Each row of numbers stands for one object and depends on some of the facts below. Use the named rows to name the rest.

Some objects and their rows:
[ -3  17  -2  41 -44   2 -16 -11 -32 -22   7   3   4 -20   9  -5  -3  22
 -37  15 -13  -7   5   8  10  20   4]: babra
[  9   9 -15  11 -16  14   1  -3 -19  -8  13  -3   1   1   9   5  -9   7
  -9  10  -9  -5 -12   4  -7   9  -6]: keluk
[ 12  14 -12  -9 -20   5   5  -4 -26   6  13  -8  -9   0  14   6 -10  11
  -1  10  -6 -16 -22   5  -2   8 -13]: rorom
[-24 -20  38 -35  19 -33   2  10  38  17 -43  14   7   2 -31 -30  33 -14
  15 -18  23   5  29  -6  22  -9   7]: drovol
[ 17  16 -13  -3 -15  18  11  -5 -23   8  14  -5  -6  14   3  -6  -3  10
   4  13  -6 -18 -23   2 -11   4 -15]: skulu
[-11   8 -17 -26 -37 -14   1   9 -30   7   7 -26 -23 -29  37  49 -32  25
 -11   4  -1   0 -32  22  13  14 -11]: nastin
[  4  10 -14 -20 -25   0   7   4 -24   3   9 -13 -13 -13  24  22 -21  12
  -7   7  -5  -6 -20  11   1  11 -13]: pludro
[-24 -23  37 -35  24 -30   5  11  42  14 -41  17  11   2 -29 -32  37 -17
  13 -18  23   9  32  -7  18 -11   9]: fastos
[-25 -25  41 -29  20 -34  -1  10  39  14 -42  17   8  -3 -29 -26  34 -15
  13 -21  21   8  32  -6  20 -10  11]: klomak
[-19 -23  50  -5   9 -44 -13  -5  26  25 -34  25   3 -22 -59 -17  48   1
  23  -6  16   2  15  -9  27 -18  14]: pakul
[ 13   0 -18  11 -15  20   8  -5 -20   0  13  -2   9   4  10  -2  -5  -7
  13   5  -3 -15 -10   2 -10  10 -10]: flugas
[ 11   0 -18  12 -10  19   3  -4 -18  -4  13  -4   6   2  13   6  -9  -2
   7   5  -5 -11 -10   2 -10   9  -7]: fletik
[ 15   6   3   1  12  -5  -7 -14 -19  -7  43  62 -32 -29  32  30 -10  -9
 -20 -16 -15  -5  12  15   4   7   3]: stemi
[-19  -9  34 -21  10 -70 -29  -1  33   4 -17  55 -10 -64  -2 -35  41   2
 -44 -38  23   2  89  -3  52   1  38]: gobem
[ 17  -8  -5  43  30   9 -25  11 -15 -22  12   0 -10 -31 -22  34 -41  31
  12  24 -19  12 -38 -11 -32 -35  -1]: zitu
[  8   4 -19   6  -2  18   4   3 -12 -13  15  -3  -2   2   7   8  -9   6
  -6  12  -9   0 -19   2 -16   1  -8]: raklur
[ -1 -10 -19  19   8   8  -9  12  -6 -30  12 -10  -7 -30   1  35 -18  25
  -3  18 -15  17 -38  -3 -22 -11   1]: stabrili
[ 12  10  -9  21 -12  11  -3  -9 -24   3  19   1  -4  -3  -8  12   4  17
   4  16  -9  -8 -27   1  -8  -1  -3]: muti
[ 13  11 -23  -9  -5  25  14   2 -10  -5  14 -10  -1  13  11  -8  -3   3
  -5   9  -5  -5 -13   1 -18   4 -12]: drorok
[  8   5 -22  -4   5  29  12   6  -8 -14  12  -3   1  13   7  -4  -4   2
  -3  13  -6   2 -23   3 -19  -1 -11]: posta

How the objects are related:
flugo (ξ tadratrar, gobem) (ψ 903)
mekla (ξ niru) (ψ 903)
staflol (ξ posta, nakle, zugemal) (ψ 903)
stizur (ξ namol) (ψ 638)
tofutok (ξ godi) (ψ 638)
gobem (ξ lubrela, rutregek) (ψ 903)
drigra (ξ gobun, zegake) (ψ 638)
visir (ξ stizur, nakle) (ψ 903)
vatrom (ξ klostin, vodi, skulu) (ψ 638)
pludro (ξ nastin) (ψ 638)
bristu (ξ legor, gobem) (ψ 638)
pakul (ξ fovir) (ψ 903)
ladus (ξ gobun) (ψ 903)
klomak (ξ kligilu) (ψ 903)
brofomas (ξ vunas) (ψ 638)
sogik (ξ didrem, lubrela, fastos) (ψ 903)
klovun (ψ 638)
zigukor (ξ flukuful) (ψ 903)
bagres (ξ togrige, flukuful, fovir) (ψ 638)
togrige (ξ drefimu) (ψ 638)
drotevi (ξ zukos, ladus) (ψ 638)
klostak (ξ gobem) (ψ 638)
stemi (ξ gobem) (ψ 638)
stabrili (ξ nakle, dritrim) (ψ 638)
febrosam (ξ segem, linok) (ψ 638)
fletik (ξ flugas) (ψ 638)
trovom (ψ 903)
dukadem (ξ tizun, dritrim) (ψ 903)
lubrela (ξ brutul) (ψ 903)
repek (ξ drorok) (ψ 638)
namol (ψ 638)
klostin (ξ fesko, rutregek, linok, tizun, fuzin) (ψ 638)
gobrer (ξ nastin, sosku) (ψ 638)
brigam (ξ drorok, lubrela, beskon) (ψ 903)
drula (ξ nenam) (ψ 638)
peleta (ξ sosku) (ψ 638)
drorok (ψ 638)
brutul (ξ niru) (ψ 638)
beskon (ξ lubrela) (ψ 903)
guvam (ψ 903)
vodi (ξ trufas) (ψ 638)
gidrun (ξ drefimu) (ψ 903)
flifle (ξ didrem, beskon, guvam) (ψ 638)
nakle (ξ lubrela) (ψ 903)
lezem (ξ lubrela) (ψ 638)
kligilu (ψ 903)
grumam (ψ 638)
sitostan (ξ drefimu) (ψ 903)
trites (ψ 638)
tiplok (ξ beklan, ziklak, nuklal) (ψ 638)
zofek (ξ didrem, klostin) (ψ 638)
niru (ψ 638)
tadratrar (ψ 638)
plivurun (ξ stemi) (ψ 903)
timam (ξ toplo, klovun) (ψ 638)
rorom (ξ gobrer, drigra, skulu, drovol) (ψ 638)
zegake (ψ 638)
sogra (ξ lezi) (ψ 903)
nastin (ξ gobun, zufugren) (ψ 638)
zufugren (ψ 638)
zugemal (ψ 638)
brimok (ξ segem) (ψ 638)
beklan (ψ 638)
fliviflim (ξ sagem, brigam, beskon) (ψ 638)
nuklal (ξ beklan) (ψ 638)
madrofu (ξ vunas) (ψ 638)
rison (ψ 903)
skosol (ξ remebun) (ψ 903)
segem (ψ 638)
ziklak (ξ beklan, flugas, brofomas) (ψ 638)
toplo (ξ zitu, fovir) (ψ 903)
nalugril (ξ lubrela) (ψ 638)
linok (ξ rutregek) (ψ 638)
flugas (ξ rofler) (ψ 638)
zukos (ξ drefimu) (ψ 903)
pesik (ξ rofler, pligoku) (ψ 638)
flutrek (ξ rutregek) (ψ 903)
keluk (ξ babra) (ψ 638)
barol (ψ 638)
plugek (ξ stakefu, tizun) (ψ 638)
skiflan (ξ brimok) (ψ 638)
pligoku (ξ pluvel, skulu, fovir) (ψ 638)
trufas (ξ brutul, niru) (ψ 638)
nuvas (ψ 638)
pluvel (ψ 638)
fovir (ξ nakle, ladus) (ψ 638)
brude (ξ brofomas) (ψ 638)
kaber (ξ zitu) (ψ 903)
gobun (ξ brutul, niru) (ψ 638)
tafidro (ξ nuvas) (ψ 903)
tifin (ξ drigra) (ψ 638)
bako (ξ togrige) (ψ 638)
nenam (ξ zukos, trufas) (ψ 638)
klepe (ξ beklan) (ψ 638)
muti (ξ mekla, barol, fovir) (ψ 638)
stakefu (ξ linok, tizun) (ψ 903)
kasti (ξ trufas) (ψ 903)
lezi (ξ brevo) (ψ 638)
fesko (ξ nuvas, rutregek) (ψ 903)
funis (ξ zitu) (ψ 903)
babra (ξ togrige, rutregek) (ψ 638)
skulu (ψ 638)
zitrer (ξ posta, sogra) (ψ 638)
dritrim (ξ flutrek, gobun) (ψ 638)
skidrun (ξ skulu) (ψ 903)
zumi (ξ trovom, lubrela, flukuful) (ψ 638)
didrem (ψ 638)
raklur (ξ stizur) (ψ 638)
radril (ξ funis, lezem) (ψ 638)
sosku (ψ 638)
redem (ξ lezi, grumam) (ψ 638)
drebrok (ξ posta) (ψ 638)
rofler (ψ 638)
brevo (ψ 638)
tritufek (ξ brigam, stakefu) (ψ 638)
zitu (ξ nakle, trufas, dritrim) (ψ 638)
fastos (ψ 903)
neles (ξ sitostan) (ψ 638)
rutregek (ξ niru) (ψ 903)
sagem (ψ 638)
vunas (ψ 638)
giran (ξ stabrili, segem) (ψ 638)
legor (ψ 638)
drubragror (ξ pluvel) (ψ 638)
skubem (ξ rutregek) (ψ 638)
remebun (ξ niru) (ψ 638)
drovol (ξ guvam) (ψ 903)
fuzin (ξ trufas) (ψ 638)
laskavum (ξ pludro, kligilu) (ψ 638)
tizun (ξ segem) (ψ 638)
flukuful (ψ 638)
drefimu (ψ 903)
posta (ψ 638)
godi (ξ legor) (ψ 638)
zitruplun (ξ segem) (ψ 638)

Name these rows:
No name comes twice in this set of rows, the named rows included.
[ -8   7 -16 -17 -33 -11  -1   5 -30   7   8 -22 -20 -24  30  50 -26  25
  -9   5  -2   1 -31  20  11  11  -8]  drigra
[ 12  14  -9  17 -22  20   0 -10 -18  -2  16  -3   6  -6   5   7 -10  -2
  -7  10 -16   2  -6   5  -6  11  -6]  bako
[-22 -25  53 -28  32 -47 -10   1  37  14 -25  56 -11 -26 -17  -8  32 -21
   3 -34  18   7  49   1  33  -9  19]  flugo
[ 25  23 -39 -12 -14  14   6  -2  -7   1  24 -17   3 -11  16 -13  -5   8
 -18   6  -2  -7   4  -4  -9   2  -3]  zumi
[-25 -25  50 -27  26 -41  -6   4  38  15 -33  35  -3 -11 -25 -13  31 -20
  12 -28  20   9  38  -2  28 -10  15]  plivurun
[ 16  10 -10  10  -5  15   2  -3 -18  -2  15  -5  -4   6   9   9 -23   0
   1   8 -11  -7 -11   1 -10   0 -11]  drula
[-22 -32  57  13  21 -45 -24   0  27  15 -34  33   1 -35 -72  -9  48  12
  28  -1  11   8   4 -14  17 -30  19]  toplo
[-17  -5 -13   5 -24 -12 -10  13 -25 -15   4 -20 -18 -39  23  55 -34  33
 -16  11  -8  14 -37  15   4   5  -1]  dritrim
[-31 -24  39 -15  29 -31  -3   6  40  14 -38  16   8   1 -30 -17  32 -14
  14 -21  22  12  30  -4  23 -11  16]  skosol
[  3   1  -7 -58   8 -43  -1  11  56  26 -24 -11  18 -37  -9 -56  34  -8
 -10 -26  32   4  71 -23  24 -14  25]  beskon
[ 25  19  -1  15 -30   2   0 -18 -39  22  22   3 -10  -3 -20  -2  11  24
  12  23 -10 -28 -34   0  -4  -1 -13]  pligoku
[ 33  25 -51 -15 -14  10   3   1  -3   4  29 -23   6 -27  27 -13  -9  10
 -26   4   0  -5  17 -10  -5   1   4]  nalugril
[ 18  27  -8  19 -40  37   1 -22  -9  11  23  -1  27 -16   4  24 -20 -40
  -8   6 -34  29  17   8  -4  17  -6]  togrige
[-10   8 -20  41  25  28   2  -7 -13   2  20 -16   1  40  11  22 -10  25
  -7   1   5  11 -27  15  -7  -8   8]  niru

The same objects again, as new rows of numbers:
Named rows:
[-10  33  14   8  28 -11 -42   1  33  -2   9   8   7 -13 -32  14   0 -14
 -22   6  37 -14 -37 -12  -1   4   7  -7 -11 -19   9 -31  -7   3  37 -38
  12]: lezi
[ 26 -52 -56  22 -67  22  73 -24 -16   2 -23 -60 -26   0  11 -39  -6  31
 -20  15 -52   0  47   6  47 -17 -10 -38   7  25  26  21  43 -45 -11  41
 -11]: kaber
[ -8   2  21 -20   2   9 -39  13  13  -9  -9  16  25   1   0  10 -10 -10
  -2 -10  21  14  -9 -31 -34   9  -3  15  -2 -11   0 -20 -21  25  -4   0
  -6]: nenam
[  1  -3  30 -16  23  15 -44   6  -6   7 -11  38  11  -5  -5   5  -4 -12
 -20 -14   7   9   8 -24 -22  34  11   5   6 -22 -20 -18 -25  26 -12  -7
   1]: bagres
[-20   6  34 -17  18   3 -43   3 -12  10 -23  32  14 -10   9  12  -4 -13
  16  -6  30  13 -23 -19 -16  -6   7   9   0 -34   6 -22 -25  35  16   5
  -7]: togrige
[ 18 -53 -46  11 -52  30  71 -28 -23   7 -32 -52 -40   0  10 -38  -9  29
 -22  26 -58   4  48  14  58 -10  -2 -38  10  29  26  25  45 -43 -20  41
 -13]: toplo
[  2  27  22 -25  16   8 -33  31  12  -7   9  23   5   2 -17  23  -1   5
  18   3  15  16 -22  -8 -22  18 -12   2 -10  18 -27   8 -12  21   3 -21
  26]: gobrer
[ -5  -4  25  11  26  -1 -33   5 -18 -20  12  14  18   6 -20  21  10 -10
 -16 -15  17  -9   8  12 -28  15  -2   9  12   3 -37 -15 -39  12  -4 -20
   2]: giran
[ 25  30  -6 -35  27 -22 -18   7  15 -16  24  27 -15   4  -7  30  -1 -24
 -12  -6   7 -17   5 -10 -33  14   9  13  25  -8 -19 -27 -10  41  -2 -34
  -9]: tiplok
[ 13 -33 -61  33 -59   7  87 -22 -20  20  -2 -32 -32  -5  28 -43 -16  34
  22   4 -50  -2  17  12  61 -34   4 -33 -12  22  34  26  49 -63   6  48
 -16]: fastos
[  9  34  -4 -36  39 -19 -17  10  14 -20  21  16 -12  -1   0  27  -3 -24
   4  -1  14 -15 -14   0 -29  -6   9  13  16 -12  -7 -23 -10  39   1 -28
 -17]: nuklal
[-13  35  15   8  30 -12 -36  -1  27  -7   6   9   6 -15 -29  14   2 -14
 -10   7  35  -9 -41  -5  -1  -1   7  -5 -10 -20   8 -26 -10   9  36 -35
   7]: grumam
[ -1  18  25 -19  14  12 -31  23  19  -9  10  18  14  14 -15  20  -1  -3
   3  -2  13  13 -12 -12 -27  21 -13  13 -10   8 -16  -1 -12  16  -5 -15
  10]: tifin
[  6  29  16 -19  18   4 -30  30  10  -2   9  26   0   0 -21  23   2  -2
  12   1  16  10 -15 -11 -21  20 -12   2  -2  10 -23   7 -17  23   7 -31
  23]: peleta
[ 15 -44 -55   4 -75  24  64 -33 -45  15 -48 -24 -31 -14  24 -37 -14  39
   9  25 -35  11  30 -14  59 -36   7 -45  11   5  47   7  38 -22  16  66
 -19]: zukos
[ 18 -12 -57   8 -60  16  84 -17 -39   6 -20 -51 -38 -20  15 -28  -6  41
  34  40 -32  12  12  22  77 -41 -19 -63   7  32  21  34  48 -31  12  35
  16]: kligilu
[ 35 -56 -68  34 -57   8  75  -1 -20  11 -33 -48 -41 -11  16 -53  -3  33
 -21   7 -58  -6  52   8  34 -15   4 -52  20  26  28  36  25 -46   0  25
  -9]: visir
[-15   5  27 -13  15   5 -31  12  25  -7  10  -3  24  14  -8  11   2 -11
   1 -10  19   8 -18 -12 -32  11  -5  27 -12  -1  -2 -11 -14  19  -7  -6
  -1]: vodi
[-19  24  31 -18  25  12 -29  19  20  -8   8   5  15  10  -8  21  -1  -6
  16   0  21  13 -31  -1 -19   8 -11  15 -16  11   1   2  -7  19  -2 -17
   6]: zegake
[-26  21  27  14  33 -10 -22  13  11   5  30  23  13   1   4  14  -5 -10
  33 -25  18  -4 -42   1 -19  -7   4  21 -35  -9   0  -7 -19  -6   5 -20
 -11]: didrem

Rows to name:
No name comes twice in this set of rows, the named rows included.
[-17  -3  32  -3  32  10 -35   8  16 -13   5 -12  28   2  -3   3   0 -19
 -12  -8  14   6  -8  -3 -28  15 -14  12  -2  -5  -8  -3 -19  14 -21 -19
  -7]  zitu
[ -5   8  25  -7   6 -12 -32   4  18 -10   7  14  35  11  -8  16   7  -9
  -7 -13  27   3   2 -12 -32  13  -7  34   2 -10 -12  -8 -17  17  -5  -2
  11]  skubem
[ -9   2  22   1  10 -16 -33   6   9 -15  14  18  35  23 -18  18  14  -6
  -4 -17  31  -3   2  -2 -35  13  -8  37  -5   1 -13 -12 -27  10  -1  -3
   7]  klostin
[ 25 -17 -75  35 -62   8  67 -45  -3   7 -23 -43 -38 -18 -17 -32  -7  38
 -25  34 -31 -17  20   5  77 -29  12 -64  -1  12  42  -2  56 -57  39  20
   5]  sogra
[ 39 -18 -67   7 -75  17  79 -18 -33   5 -20 -33 -41 -15   4 -28  -2  43
   3  31 -41   6  39  10  63 -17 -12 -65  20  32   4  35  43 -30   9  33
  24]  klomak
[ 36 -32 -73  33 -69   6  83 -20 -18  19   2 -17 -31  -2  19 -42 -12  37
  -3  -2 -62   1  53  -3  49  -8   7 -32  -4  23   7  21  40 -65  -5  39
 -12]  sogik
[-19  21  30   2  25 -26 -26  10  18  11  10  12  24  -6  11   0   7 -21
  10  -6  24  -4 -23  -1 -11   2   0  29   1 -22  -7   1 -10  19  -6 -16
  17]  tadratrar
[-10  -5  34   6  31   3 -32   9   3 -13  13  -6  22   0 -10   8   2 -18
 -14 -13  12   1  -4   3 -30  17  -9   9  -3  -3 -22  -2 -29  11 -15 -22
   0]  stabrili
[  1  23  27   5  11 -31 -27  12  14  17  12  29  25  -2   6  -2  20 -15
 -15 -12  16  -2   6 -13 -16  21  -1  33  11 -20 -23  10 -12  20 -14 -21
  37]  bristu
[-28   1  31  14  30 -19 -29   1 -23 -25  17   6  23  12 -13  27  12  -7
  12 -12  39 -12 -17  34 -17  -8  -7  21  -1  -3 -16 -12 -34   9  15  -7
  -2]  tizun
[ 17 -42 -48  10 -68  21  77 -31 -12   1 -22 -58 -14   5  15 -35  -7  37
  -6  23 -40   8  36   8  56 -25 -10 -28   0  28  34  25  58 -40 -12  55
  -4]  mekla

The same objects again, as new rows of numbers:
Named rows:
[ 23 -21 -26 -46   0   6  16  43 -21  34   2  18 -28 -23  12  -9 -34 -40
  28  -6  24  -9  -7 -12  13   4  18 -54 -30 -26  51 -14  35 -10 -11 -12
   1]: pakul
[ -9   3   8  16  -5 -10  -4  -8  17 -13  -7 -16   4   4  -4  10   3  18
 -11   6   5  -3   8  10  -5  -5 -11  14  10  -3 -22   8  -7   9   1   1
   4]: laskavum
[ 34 -20 -19 -41  10   7  11  32 -40  24  11  28 -15 -21  14 -12 -28 -43
  29  -5  18  -7 -13 -10  20   1   7 -35 -29 -17  63  -7  43 -15  -8  -5
  -6]: visir
[-21  -4   9  20  10 -25  -7  -9  25  -7 -11 -19  13  -4 -11  13  18   4
  -5   6  -6 -10   2   7  -3  -9  -6   8  11   3 -37   8   2  12  -2  11
   2]: brofomas
[-13   0   5  17   1 -12  -6 -10  22  -8  -6 -17   7   2  -8   8   8  12
  -8   7  -4  -4   5   8  -3  -2  -9  12   7   1 -30   7  -5  11   0   5
   2]: madrofu
[ 19  11 -12 -26   7  20   8  10 -56  50   3  11  -7 -25  24 -24 -28 -54
  21 -41  30  11 -23 -24  27  28  -6 -66  24 -15  61  -1   7 -36  -2 -35
  -3]: fesko
[ -9 -11  11   5 -11  -2  -6  -8  36  -4  -6 -28  -5   2  -8   9 -11   9
  -5  13  -4   6  12   7  -6  23  -1   3 -15  -6 -20   1 -15  18   2   6
   0]: bagres
[-21 -12  16  31  28 -32  -7 -17  24  -6  -8 -22  26 -10 -14  17  27 -16
  -1   0 -21 -16  -4  11   5 -13  -3   8   9  21 -44  11  15  18   0  22
 -11]: tiplok
[-15   2   5  14  -5 -10  -5  -8  21 -10 -10 -17   4   5  -8   9   5  20
  -9  10   4  -2   8   7  -8  -2  -8  11  11  -3 -28   4  -9   9   0   3
   4]: redem
[ 13  -4 -18 -35  -2   3  15  52 -49  20  14  41 -14 -12  18 -18   3 -37
  19 -33   0  -8 -18  -8   3 -20  39 -36  -5 -11  57 -28  17 -28   1 -15
   2]: kligilu
[-10   7   8  12  -4  -7 -10 -13  11  -6  -5 -16   7   2  -6  11   5  16
 -11   8   1   4   3   7  -8   4 -12  10  13  -3 -22   7 -13   7  -1  -2
   5]: zofek
[ 36 -16 -23 -42  14  14  17  29 -47  29   5  33   6 -15  22  -8 -25 -35
  27 -19  32  -7 -18  -6  14   0   5 -28 -12 -22  64  -1  46 -22 -12 -14
   7]: dukadem
[-18  11  -1  23   7  -7  -1 -26  36 -12  -3 -27 -30  15  -1  -6  11  33
  13   6   6   6  28   8  16 -16 -22  22   6  -4 -30  -9   2   4  25  24
  -9]: bristu
[-31  -4  21  32  13 -26  -3  -6  13 -11  10 -13  24  -1 -15  16  47 -18
  -8 -14 -43 -14  -8  20  -8 -13  20  18   3  30 -33 -15  -9  16  12  24
 -15]: beklan
[ 22 -13 -24 -42   9   3  10  37 -35  27  -1  31 -16 -20  16 -16 -21 -37
  25 -14  18  -6 -13 -18  14 -11  19 -45  -6 -18  50  -8  32 -23 -12 -15
   6]: zigukor
[ 19   8  23   5  14  13 -35 -33 -17 -22   9  -2  -6   3  -9  12  13  12
  -2  42 -31  16  15 -20  -4   0  -1   6  10   0 -19   5 -16  17  -2  17
  -2]: nalugril
[  5   3  20  25 -12 -25  17   2  -9 -31 -17 -14  14   7   4   5 -16  10
 -33   2  31 -17  20  11  -4 -11 -28  33   9 -14  -4  22  -2  31  -9 -20
   8]: drigra
[ -9   1   6  12  -5  -6  -5 -13  24  -8  -2 -20   1   4  -7  12   4  14
  -4  10  -2   1   8   8  -5   7 -11  13  -6   1 -21   2  -6  14   4   7
  -2]: timam
[ -5   3   9  16  -4 -14   0  -7  12 -15 -10 -16   7   6  -4   8  -2  16
 -14   8  10  -5  10   8  -5  -3 -13  19   8  -6 -18  11  -5  18  -3  -1
   5]: tifin
[-10  -8  11  11  -5   0  -9 -13  36  -6 -10 -18   4   6  -2   1  -4   9
  -9   2  -6   9   8   6   0  16  -1  16   0  -1 -22   5 -17   4   0   4
   3]: bako

Which object is each row?
No name comes twice in this set of rows, the named rows included.
[ 21  31 -22 -22   5  38  34  -7 -51  55 -18  31 -19 -19   4 -49 -47 -56
   5 -30  27   5 -19 -66  30  39  -5 -85  19  32  40  14   0 -23 -14 -45
 -12]  rutregek
[  8  -1   0   4   7  34   3 -35  22   2  -3 -12  34  19   3  22  14  26
  10  -3   4   7   5  12 -11  21 -10  25  10   0 -22   1   4  15   7  10
  15]  febrosam
[-10   1   8  15  -3  -6  -8 -15  19  -5  -6 -21   5   5  -3   9   1  12
  -7   3   0   4   6   5  -1  11 -13  10   7  -1 -21   6 -13  10   3   1
   0]  keluk
[-18   5   3  11  -9 -10 -12  -8  19  -3  -5 -18   5   1  -7  13   3  22
 -10  12   7   2   0   8 -11   1 -18   8  13  -7 -26   9 -15   1  -3  -5
   5]  vatrom
[-22   8   7  12 -23  -8  -3   9  11 -14   9 -13   1  10  -7  11  22  18
 -15  -2 -16  -2   1  16 -22  -5  15  11   8   1 -23 -18 -32  10  11   0
  -1]  skulu
[ 45  -6  -8 -50  30  14 -21  25 -74  17   6  50 -17 -24  12  -9 -10 -39
  22  16  -3   5  -8 -43  11 -25  32 -56  14 -29  50  -2  25 -23 -24 -12
  14]  brigam
[ 57   6  -9 -45  34  27 -13   9 -81  12   5  65 -25 -21   2 -24 -20 -38
  15  35 -13   5  -5 -62  16 -23  25 -54   1   0  50   8  26 -17 -26  -9
   1]  lubrela
[-11  23  -7  19  -3  11  22 -26  26  -2 -28   5  -9  11 -28 -20 -16  13
 -29  23  -5  -8  11 -38  -4  15  -9 -10   3  55 -45  25 -15  26 -11 -11
  -7]  remebun
[ 28 -22 -28 -41   5   3  13  32 -30  30  18  21 -22 -24  10 -10 -32 -37
  35  -4  20  -5 -19   2  19   5  -1 -27 -47  -9  65  -7  47 -22  -6   0
 -15]  funis
[ -5   0   1  10   2   6  -2 -18  23  -7  -5 -13  11   9  -3  11   8  18
  -2   8  -1  -1  12  11  -5   5 -10  19   2   2 -26   2   0  13   2  10
   4]  skiflan
[-11  13  18  24  -7  15  -8 -37  18  12  -9 -36   7   2   5  -4 -13  -4
  -8 -16   4  22   1  -3  10  46 -19  -8  21   6 -14   8 -39   1   9 -10
  -5]  babra
[ 25  14  -8 -21   7  23  14   1 -62  49   0   9  -5 -25  26 -26 -36 -60
  21 -44  34  10 -20 -26  33  35 -14 -64  20 -12  65   2   6 -32   0 -37
  -6]  flutrek
[ 28 -20 -26 -42   6   4  14  32 -31  29  14  24 -20 -22  11 -11 -28 -38
  30  -6  20  -6 -19  -3  19   5   2 -29 -37 -11  62  -3  45 -21  -3  -4
 -13]  kaber

